Here is a tiny trained network, its code and every weight. The questions are about switching its units off for an input and a class, where a switched-off unit gives its printed mean instead of its output.

import numpy as np


def w(rows, s, z=0):
    codes = np.array(rows[::2]) - 128.0
    scale = np.full(codes.shape[1], s)
    scale[-1] = z or s
    return codes * scale


def norm(h):
    return h / np.sqrt((h * h).mean(-1, keepdims=True) + 1e-5)


def f(y):
    return y / 2 * (1 + np.tanh(0.7978845608 * (y + 0.044715 * y**3)))


def log_softmax(a):
    a = a - a.max(-1, keepdims=True)
    return a - np.log(np.exp(a).sum(-1, keepdims=True))


def net(x, mask):
    res = np.array(x, float).reshape(1, 2) / 4 @ E
    u = 0
    for l in range(2):
        y = f(norm(res) @ A[l][:, :-1].T + A[l][:, -1])
        res = res + np.where(mask[u : u + 7], y, B[l][:, -1]) @ B[l][:, :-1]
        u += 7
    return log_softmax(norm(res)[-1] @ U[:, :-1].T + U[:, -1])


A, B = {}, {}
E = w([
[99,136,104,117,159,208,254,133,143,137],'x0',
[42,134,101,121,153,53,152,48,45,79],'x1',
],0.0034)
A[0] = w([
[102,192,125,119,128,111,163,69,62,97,90],'0.n1',
[124,227,83,48,121,160,237,143,131,164,117],'0.n2',
[117,180,114,108,198,101,159,190,77,45,6],'0.n3',
[117,171,143,124,118,86,164,69,115,127,138],'0.n4',
[43,156,153,110,128,102,164,70,101,77,136],'0.n5',
[215,135,192,193,68,225,103,163,152,208,204],'0.n6',
[75,163,72,4,151,211,170,114,146,159,116],'0.n7',
],0.0025,0.0024)
B[0] = w([
[144,45,74,138,159,213,118,140,36,195,154],'0.n1',
[150,85,155,91,91,64,74,127,95,89,184],'0.n2',
[156,185,68,169,149,239,92,136,148,238,105],'0.n3',
[156,120,81,147,88,157,97,157,78,94,149],'0.n4',
[170,115,67,173,105,212,35,137,100,144,185],'0.n5',
[67,87,87,171,202,115,71,55,57,94,254],'0.n6',
[154,137,158,154,128,4,87,138,136,96,175],'0.n7',
],0.0029)
A[1] = w([
[155,107,172,177,94,166,96,192,194,137,143],'1.n1',
[197,97,88,139,49,188,105,218,75,173,35],'1.n2',
[176,120,139,138,132,199,97,190,207,167,140],'1.n3',
[175,75,89,103,105,124,139,151,95,101,153],'1.n4',
[193,133,152,135,105,220,112,158,182,206,3],'1.n5',
[115,169,119,94,117,170,253,145,140,134,131],'1.n6',
[110,86,139,142,155,87,74,101,109,85,180],'1.n7',
],0.0044,0.0021)
B[1] = w([
[91,137,103,107,116,118,171,102,95,110,196],'1.n1',
[137,117,174,107,166,104,175,170,169,98,138],'1.n2',
[105,142,92,144,119,112,135,103,59,127,209],'1.n3',
[125,130,136,138,125,142,145,112,172,129,165],'1.n4',
[102,100,84,129,150,171,148,76,94,122,167],'1.n5',
[193,136,177,106,54,39,1,170,170,124,198],'1.n6',
[145,128,131,110,121,152,183,156,161,131,253],'1.n7',
],0.0064,0.0035)
U = w([
[80,95,33,145,145,159,152,57,1,91,206],'0',
[170,128,164,86,21,20,51,149,168,95,203],'1',
[154,88,153,122,174,199,238,197,229,114,227],'2',
[92,197,188,131,183,152,122,118,143,196,7],'3',
[100,157,171,156,161,154,113,120,152,187,8],'4',
[121,177,176,134,185,158,111,105,142,185,3],'5',
[99,167,165,126,174,141,125,122,150,165,15],'6',
],0.0086,0.0029)

Each question gives the input, the list of numbers given to net, and the class t.
The units are the neurons (one row each of A and B). Each row of codes is followed by its name. A weight is (code - 128) times the scale printed after its matrix; where a second scale follows, it is the last column's (A, B and U).
mask holds one flag per neuron, layer by layer. A switched-off neuron (its flag False) gives its mean, the last column of its row in B, instead of its output. The means were averaged over made-up inputs and are rounded, as every weight is.
A unit's drop is (log p(t) with every unit on - log p(t) with that unit switched off) / (log p(t) with every unit on - log p(t) with every unit switched off).
The circuit of an input: a set's keep is (log p(t) with only the set's units on - log p(t) with every unit switched off) / (log p(t) with every unit on - log p(t) with every unit switched off). Starting from the 12 units with the biggest drops (on a tie, the unit counted first), units are removed one at a time, each time the one whose removal leaves the highest keep (on an exact tie, the one counted first), for as long as the keep stays at least 0.8.
units of the circuit, in order: the units of the circuit, biggest drop first
most important unit: the unit with the biggest drop
k most important neurons: the k neurons with the biggest drops, biggest first
k most important neurons of layer l: the k neurons of layer l with the biggest drops, biggest first
drop when u is switched off: that unit's drop, to one decimal
input [3,3], class 2: most important unit : 0.n5
input [-3,0], class 2: 2 most important neurons : (1.n7, 1.n6)
input [8,-8], class 0: units of the circuit, in order : (1.n5, 1.n3)
input [0,-1], class 2: 2 most important neurons : (1.n7, 1.n3)
input [8,7], class 1: units of the circuit, in order : (1.n6, 0.n6)
input [5,-5], class 0: 3 most important neurons : (1.n3, 1.n5, 0.n6)
input [3,1], class 2: 3 most important neurons of layer 0 : (0.n2, 0.n7, 0.n5)
input [3,2], class 2: 2 most important neurons : (0.n5, 0.n2)
input [5,4], class 1: units of the circuit, in order : (0.n6, 1.n6)
input [7,-6], class 1: 2 most important neurons of layer 0 : (0.n5, 0.n1)
input [-1,2], class 2: 3 most important neurons : (1.n2, 0.n6, 1.n6)
input [-2,2], class 2: 2 most important neurons : (1.n6, 0.n6)
input [8,-6], class 1: 2 most important neurons : (1.n6, 0.n5)
input [0,1], class 2: most important unit : 1.n2
input [-3,-1], class 2: 2 most important neurons of layer 1 : (1.n7, 1.n6)
input [-1,3], class 2: 2 most important neurons of layer 0 : (0.n6, 0.n5)
input [7,-3], class 1: drop when 1.n6 is switched off : 0.8
input [7,1], class 1: drop when 1.n6 is switched off : 0.4
input [-1,-1], class 2: drop when 1.n7 is switched off : 0.1
input [6,2], class 1: most important neuron : (1.n6)
input [7,4], class 1: 2 most important neurons : (1.n6, 0.n6)
